Here is a tiny trained network, its code and every weight. The questions are about switching its units off for an input and a target symbol, where a switched-off unit gives its printed mean instead of its output.

import numpy as np


def w(rows, s, z=0):
    codes = np.array(rows[::2]) - 128.0
    scale = np.full(codes.shape[1], s)
    scale[-1] = z or s
    return codes * scale


def f(y):
    return y / 2 * (1 + np.tanh(0.7978845608 * (y + 0.044715 * y**3)))


def softmax(a):
    e = np.exp(a - a.max(-1, keepdims=True))
    return e / e.sum(-1, keepdims=True)


def log_softmax(a):
    a = a - a.max(-1, keepdims=True)
    return a - np.log(np.exp(a).sum(-1, keepdims=True))


def net(x, mask):
    ids = ['βζθλξπ'.index(c) for c in x.split()]
    T = len(ids)
    res = E[ids] + P[:T]
    u = 0
    for l in range(3):
        q, k, v = (res @ M[l].T for M in (Q, K, V))
        z = softmax(np.where(np.tri(T) > 0, q @ k.T / 4**0.5, -1e9)) @ v
        res = res + np.where(mask[u], z, O[l][:, -1]) @ O[l][:, :-1]
        u += 1
        y = f(res @ A[l][:, :-1].T + A[l][:, -1])
        res = res + np.where(mask[u : u + 8], y, B[l][:, -1]) @ B[l][:, :-1]
        u += 8
    return log_softmax(res[-1] @ U[:, :-1].T + U[:, -1])


Q, K, V, O, A, B = {}, {}, {}, {}, {}, {}
E = w([
[132,94,101,115,206,209,156,108,108],'β',
[184,118,57,167,99,95,63,130,5],'ζ',
[136,229,186,55,83,11,66,158,113],'θ',
[130,69,190,131,185,139,170,117,76],'λ',
[181,210,183,248,104,135,178,147,231],'ξ',
[103,99,106,94,94,139,20,102,225],'π',
],0.011)
P = w([
[111,130,167,190,186,106,58,122,119],'0',
[45,125,78,174,165,60,131,181,99],'1',
[101,144,89,169,139,89,153,157,155],'2',
[120,158,93,127,99,117,164,153,129],'3',
[134,135,174,166,143,104,72,11,114],'4',
[164,224,96,102,103,155,129,86,122],'5',
[169,108,188,106,147,176,113,78,125],'6',
[106,104,53,128,108,90,185,229,175],'7',
[173,106,119,71,96,187,119,176,120],'8',
[124,85,153,113,129,102,206,172,149],'9',
[140,113,148,113,129,125,114,36,117],'10',
[146,74,176,100,142,140,139,117,112],'11',
],0.011)
Q[0] = w([
[164,142,165,177,192,131,173,5,76],'L0H0',
[65,153,120,148,133,57,79,39,164],'L0H0',
[138,193,138,162,112,125,176,108,191],'L0H0',
[195,115,156,77,87,159,56,96,130],'L0H0',
],0.011)
K[0] = w([
[124,67,109,139,120,159,140,202,173],'L0H0',
[76,97,143,125,140,78,120,204,98],'L0H0',
[120,117,157,249,148,89,138,146,141],'L0H0',
[159,181,78,94,105,97,174,170,127],'L0H0',
],0.012)
V[0] = w([
[59,39,100,73,146,153,76,90,193],'L0H0',
[127,175,131,8,74,134,138,129,150],'L0H0',
[169,71,249,232,225,130,176,194,118],'L0H0',
[132,100,31,98,222,255,161,108,85],'L0H0',
],0.0045)
O[0] = w([
[164,207,155,171,204,161,194,134,88,89],'L0H0',
[143,129,153,145,56,94,203,111,136,4],'L0H0',
[129,109,167,83,173,112,52,190,145,230],'L0H0',
[61,164,203,201,77,253,89,187,94,58],'L0H0',
],0.0056,0.0019)
A[0] = w([
[55,125,77,88,125,176,70,133,203,194],'L0N0',
[152,123,70,136,121,56,93,208,48,255],'L0N1',
[118,148,182,100,133,184,122,130,131,141],'L0N2',
[115,157,102,235,170,151,168,217,98,213],'L0N3',
[175,184,101,224,123,131,41,128,84,191],'L0N4',
[82,132,109,120,51,145,63,79,217,193],'L0N5',
[145,180,196,68,112,2,83,180,167,131],'L0N6',
[115,70,150,53,179,133,237,184,134,133],'L0N7',
],0.0067,0.0037)
B[0] = w([
[125,88,115,81,160,77,101,168,222,199],'L0N0',
[112,213,63,134,105,73,98,119,69,254],'L0N1',
[106,137,205,117,123,210,115,132,151,145],'L0N2',
[146,194,93,185,139,96,213,134,116,202],'L0N3',
[187,177,111,197,132,117,74,141,97,204],'L0N4',
[176,93,144,96,182,83,116,158,225,206],'L0N5',
[113,253,171,138,119,84,154,96,140,210],'L0N6',
[127,64,122,109,153,153,189,189,57,193],'L0N7',
],0.0065,0.0047)
Q[1] = w([
[143,28,227,39,137,242,149,77,106],'L1H0',
[120,130,127,135,115,132,70,29,106],'L1H0',
[118,84,98,138,98,157,111,113,95],'L1H0',
[97,119,54,109,136,109,181,255,77],'L1H0',
],0.0096)
K[1] = w([
[173,132,123,78,50,146,167,218,132],'L1H0',
[66,142,66,203,108,80,136,233,121],'L1H0',
[203,196,42,120,52,111,77,164,79],'L1H0',
[254,147,186,138,138,169,60,27,105],'L1H0',
],0.0081)
V[1] = w([
[122,163,74,105,52,57,58,118,80],'L1H0',
[93,50,208,117,146,91,131,97,21],'L1H0',
[169,64,2,167,139,195,97,113,96],'L1H0',
[92,213,84,169,89,106,159,140,77],'L1H0',
],0.0059)
O[1] = w([
[128,171,92,64,62,90,211,157,144,253],'L1H0',
[116,238,133,47,254,177,146,58,161,124],'L1H0',
[35,87,139,183,154,20,182,72,158,108],'L1H0',
[110,121,121,90,137,142,186,230,126,205],'L1H0',
],0.0059,0.0039)
A[1] = w([
[6,68,128,138,192,155,192,101,100,250],'L1N0',
[157,151,101,113,80,126,189,67,41,193],'L1N1',
[101,205,194,177,136,175,137,180,127,162],'L1N2',
[152,158,114,162,92,125,201,37,53,219],'L1N3',
[53,111,149,2,136,204,208,160,135,2],'L1N4',
[98,82,151,219,50,159,208,180,95,152],'L1N5',
[91,81,148,154,183,143,55,159,145,192],'L1N6',
[184,89,147,139,162,184,101,104,54,166],'L1N7',
],0.0061,0.0023)
B[1] = w([
[22,87,146,131,72,213,129,39,106,232],'L1N0',
[188,164,108,177,211,99,101,63,164,253],'L1N1',
[47,236,203,153,3,190,148,112,149,182],'L1N2',
[178,137,90,186,190,128,136,35,193,238],'L1N3',
[217,184,231,23,80,30,155,108,156,203],'L1N4',
[190,45,126,198,94,65,132,112,243,220],'L1N5',
[128,179,189,127,153,95,69,187,95,204],'L1N6',
[141,67,82,138,184,220,106,147,77,193],'L1N7',
],0.005,0.0049)
Q[2] = w([
[127,67,71,118,204,102,71,94,169],'L2H0',
[253,165,143,122,195,102,153,123,167],'L2H0',
[93,185,188,177,45,76,160,134,136],'L2H0',
[110,136,33,232,85,143,141,84,3],'L2H0',
],0.0039)
K[2] = w([
[104,115,132,176,154,130,201,18,174],'L2H0',
[199,66,106,62,116,160,165,99,179],'L2H0',
[117,84,68,100,146,75,109,188,79],'L2H0',
[3,126,153,120,54,96,91,130,125],'L2H0',
],0.0041)
V[2] = w([
[140,116,237,193,130,145,193,74,60],'L2H0',
[183,176,157,82,88,185,192,105,242],'L2H0',
[188,193,79,208,140,124,181,107,40],'L2H0',
[183,32,141,110,147,182,255,113,33],'L2H0',
],0.005)
O[2] = w([
[179,188,172,117,50,143,190,144,162,70],'L2H0',
[62,183,130,172,173,118,171,138,202,108],'L2H0',
[184,138,78,132,106,254,151,97,163,190],'L2H0',
[224,192,125,136,148,114,180,174,153,3],'L2H0',
],0.0062,0.0073)
A[2] = w([
[2,68,167,135,56,145,152,127,109,99],'L2N0',
[75,126,129,12,159,200,137,99,48,95],'L2N1',
[35,146,156,250,35,234,142,145,139,87],'L2N2',
[96,202,138,99,64,140,33,161,3,5],'L2N3',
[195,121,99,126,71,98,93,230,173,60],'L2N4',
[175,129,111,189,67,37,105,125,224,132],'L2N5',
[186,47,108,174,116,175,112,123,91,162],'L2N6',
[130,34,122,103,111,150,112,231,67,119],'L2N7',
],0.0056,0.0018)
B[2] = w([
[75,206,157,165,52,94,124,141,178,169],'L2N0',
[67,120,208,48,126,166,153,134,65,189],'L2N1',
[38,195,122,247,65,107,14,195,212,169],'L2N2',
[161,54,65,68,80,150,201,2,195,198],'L2N3',
[171,177,135,183,136,189,166,127,94,183],'L2N4',
[56,147,182,101,153,169,183,174,17,254],'L2N5',
[157,93,42,166,196,126,86,114,161,190],'L2N6',
[83,47,148,69,185,3,40,215,165,156],'L2N7',
],0.0063,0.0067)
U = w([
[67,166,123,184,66,151,105,167,151,75],'β',
[110,102,122,64,3,69,193,48,186,57],'ζ',
[216,169,168,115,156,86,159,191,117,246],'θ',
[82,138,169,83,200,217,156,147,17,137],'λ',
[122,81,130,87,193,24,77,196,137,160],'ξ',
[191,100,47,167,167,169,136,53,163,85],'π',
],0.0051,0.0012)

Each question gives the input, a string of symbols that net reads in full, and the target symbol t.
The units are the heads (4 rows each of Q, K, V and O) and the neurons (one row each of A and B). Each row of codes is followed by its name. A weight is (code - 128) times the scale printed after its matrix; where a second scale follows, it is the last column's (O, A, B and U).
mask holds one flag per unit, layer by layer, with each layer's heads first. A switched-off unit (its flag False) gives its mean, the last column of its rows in O or B, instead of its output. The means were averaged over made-up inputs and are rounded, as every weight is.
A unit's drop is (log p(t) with every unit on - log p(t) with that unit switched off) / (log p(t) with every unit on - log p(t) with every unit switched off).
The circuit of an input: a set's keep is (log p(t) with only the set's units on - log p(t) with every unit switched off) / (log p(t) with every unit on - log p(t) with every unit switched off). Starting from the 12 units with the biggest drops (on a tie, the unit counted first), units are removed one at a time, each time the one whose removal leaves the highest keep (on an exact tie, the one counted first), for as long as the keep stays at least 0.8.
units of the circuit, in order: the units of the circuit, biggest drop first
top k neurons: the k neurons with the biggest drops, biggest first
k most important neurons of layer l: the k neurons of layer l with the biggest drops, biggest first
drop when u is switched off: that unit's drop, to one decimal
input β π π ζ θ λ ξ ξ λ β, target ξ: 3 most important neurons of layer 0 : [L0N7 L0N1 L0N6]
input ξ ζ λ λ λ β θ π λ, target β: units of the circuit, in order : [L0H0 L1N2 L2N2]
input β λ λ θ λ θ λ π π λ, target λ: most important neuron of layer 1 : [L1N0]
input λ θ θ λ λ β, target θ: top 3 neurons : [L1N4 L0N1 L0N6]
input θ θ λ π λ θ π ζ λ ξ π ζ, target θ: top 2 neurons : [L0N1 L0N6]
input λ ζ λ λ λ, target ζ: top 3 neurons : [L0N1 L0N5 L0N3]
input λ λ π θ λ ζ λ π π λ θ, target θ: top 2 neurons : [L0N6 L0N1]
input λ λ θ λ λ ξ λ λ π ζ ξ β, target π: top 3 neurons : [L1N5 L2N6 L0N5]
input ξ λ λ λ, target ξ: top 2 neurons : [L2N7 L0N7]
input β λ β, target β: 2 most important neurons of layer 0 : [L0N3 L0N5]
input π ζ θ θ β, target ζ: top 2 neurons : [L0N3 L0N1]
input λ λ λ ξ λ β β λ θ θ λ λ, target θ: top 2 neurons : [L1N4 L0N6]
input π π π λ θ π λ β λ ζ, target π: 4 most important neurons of layer 0 : [L0N5 L0N0 L0N6 L0N1]
input π λ λ β θ, target ζ: top 2 neurons : [L2N3 L1N2]
input ξ λ θ β ξ, target θ: 2 most important neurons of layer 0 : [L0N6 L0N5]
input ξ θ λ ζ π, target ξ: top 2 neurons : [L0N5 L0N0]
input λ π ζ ξ ζ π λ λ λ, target π: 2 most important neurons of layer 2 : [L2N5 L2N6]
input β λ λ π λ π, target θ: top 2 neurons : [L0N0 L2N4]
input λ β π ξ ξ β λ ξ λ, target β: top 2 neurons : [L2N2 L1N2]
input ξ θ ξ λ θ θ π π, target ξ: 3 most important neurons of layer 0 : [L0N5 L0N0 L0N3]
input π λ λ λ β β θ λ π λ λ ξ, target β: most important neuron of layer 0 : [L0N0]
input π ζ β, target π: top neuron : [L0N3]
input π ζ π, target π: 2 most important neurons of layer 1 : [L1N3 L1N1]
input λ θ π β π λ λ θ λ π λ, target θ: 2 most important neurons of layer 0 : [L0N6 L0N1]
input θ ζ β ζ λ θ, target π: 2 most important neurons of layer 0 : [L0N1 L0N3]
input ζ θ π λ β, target θ: 2 most important neurons of layer 0 : [L0N1 L0N6]
input β λ ζ λ ξ ζ λ ζ λ, target ζ: 2 most important neurons of layer 0 : [L0N4 L0N5]
input λ ζ λ λ ξ ζ λ λ β, target ζ: 2 most important neurons of layer 1 : [L1N4 L1N0]
input π ξ β λ λ β ζ ζ λ λ ζ, target θ: top neuron : [L1N0]
input λ λ ζ ξ ζ ξ π π λ, target ξ: drop when L2N7 is switched off : 0.5
